Look-ups in named tables: a row name and a column name give one cell, copied from the table.

gasot:
	rad	gugu	dutoz	babus	kuf	veb	biv	tos
vona	510	309	310	215	418	688	616	464
kal	765	254	240	371	569	495	481	592
zof	759	257	240	361	562	488	485	595
gog	387	909	532	747	418	565	718	493
rem	712	266	251	297	507	456	523	614
sunemo	368	591	305	212	383	487	344	481
dotise	311	621	348	231	314	481	416	482
kirogul	504	319	306	217	427	708	598	446

What is the tos of vona in gasot?
464
What is the kuf of gog in gasot?
418
What is the tos of kal in gasot?
592
What is the tos of dotise in gasot?
482
What is the veb of kirogul in gasot?
708
What is the tos of gog in gasot?
493
What is the veb of kal in gasot?
495
What is the gugu of sunemo in gasot?
591
What is the veb of dotise in gasot?
481
What is the biv of kal in gasot?
481

gafepo
|  | sugu | sib |
|---|---|---|
| mibe | 0.61 | 0.61 |
| gom | 0.33 | 0.30 |
| pavem | 0.61 | 0.68 |
| kadaku | 0.54 | 0.57 |
| ziv | 0.30 | 0.15 |
| dal | 0.26 | 0.07 |
| rer | 0.59 | 0.80 |

sib of pavem: 0.68
sib of kadaku: 0.57
sugu of rer: 0.59
sugu of mibe: 0.61
sugu of gom: 0.33
sugu of pavem: 0.61
sib of rer: 0.80

fug
         vufa   mar  repabo  liru  zizanut  rulag  leda
duse     49.5  49.3    66.7  20.9     81.3   39.0  64.2
gadu     32.7  74.4    48.9  60.4     33.5   19.8  45.9
ruki     60.6  69.1    50.2  84.9     49.5   46.7  57.9
kazabas  66.5  22.5    64.9  22.1     87.4   19.3  69.1

What is the zizanut of ruki in fug?
49.5
What is the liru of kazabas in fug?
22.1
What is the leda of ruki in fug?
57.9
What is the repabo of ruki in fug?
50.2
What is the leda of duse in fug?
64.2
What is the mar of duse in fug?
49.3
What is the repabo of duse in fug?
66.7
What is the zizanut of kazabas in fug?
87.4
What is the vufa of kazabas in fug?
66.5
What is the rulag of kazabas in fug?
19.3

koru
cols = zevu, pofil, takepil, keraf
zepir: [42261, 56369, 33936, 56983]
lal: [49863, 72035, 14321, 33955]
zes: [50807, 42757, 64671, 54860]
nasetab: [41964, 17637, 53951, 69178]
tobipi: [47207, 25313, 82585, 48114]
num: [52205, 29502, 66443, 43571]
mirovi: [39845, 23700, 55177, 57979]

zevu of lal: 49863
pofil of mirovi: 23700
pofil of num: 29502
keraf of zes: 54860
zevu of num: 52205
pofil of zes: 42757
takepil of nasetab: 53951
zevu of tobipi: 47207
keraf of num: 43571
keraf of lal: 33955
keraf of mirovi: 57979
takepil of lal: 14321
pofil of zepir: 56369
keraf of nasetab: 69178
takepil of num: 66443
takepil of mirovi: 55177
takepil of zepir: 33936
keraf of tobipi: 48114
keraf of zepir: 56983
Which row has the largest zevu? num

Table gigadib
,vaded,meno,zos,sarul
rusame,5174,9608,2046,3866
mosiril,6256,2936,3508,5014
muk,9217,5172,7283,5178
gam,5610,8846,4029,6136
bitibom,4106,7468,3994,8289
tuvimas,7745,3442,3457,6372
pab,8721,1663,2743,4242
gorap,4561,6211,2913,3840
debe,5508,3743,4763,8033
tamador,4441,3314,1458,4535
rubod,7591,7827,4218,5281
fifep,2945,9055,8842,7742
rokulub,415,2225,3474,6217

gam, vaded => 5610
pab, vaded => 8721
fifep, meno => 9055
gorap, zos => 2913
muk, sarul => 5178
tuvimas, sarul => 6372
tamador, vaded => 4441
Which row has the largest sarul? bitibom

val
cols = fasib, bozave, dat, rebaro, dufusoz, bozime, bude, rilifeg, roba, zosizum
fesum: [6564, 3210, 6878, 1552, 6091, 6099, 4661, 3024, 2443, 6727]
berepa: [1821, 7279, 6025, 3458, 3885, 5988, 3401, 5133, 6395, 4297]
lik: [2525, 5353, 8333, 2047, 4025, 2600, 4019, 3054, 1449, 6271]
vol: [5898, 7430, 8383, 6532, 4512, 7510, 8348, 9354, 3422, 9612]

lik, zosizum => 6271
berepa, dufusoz => 3885
fesum, bozave => 3210
berepa, roba => 6395
vol, bude => 8348
vol, dat => 8383
lik, fasib => 2525
berepa, bozave => 7279

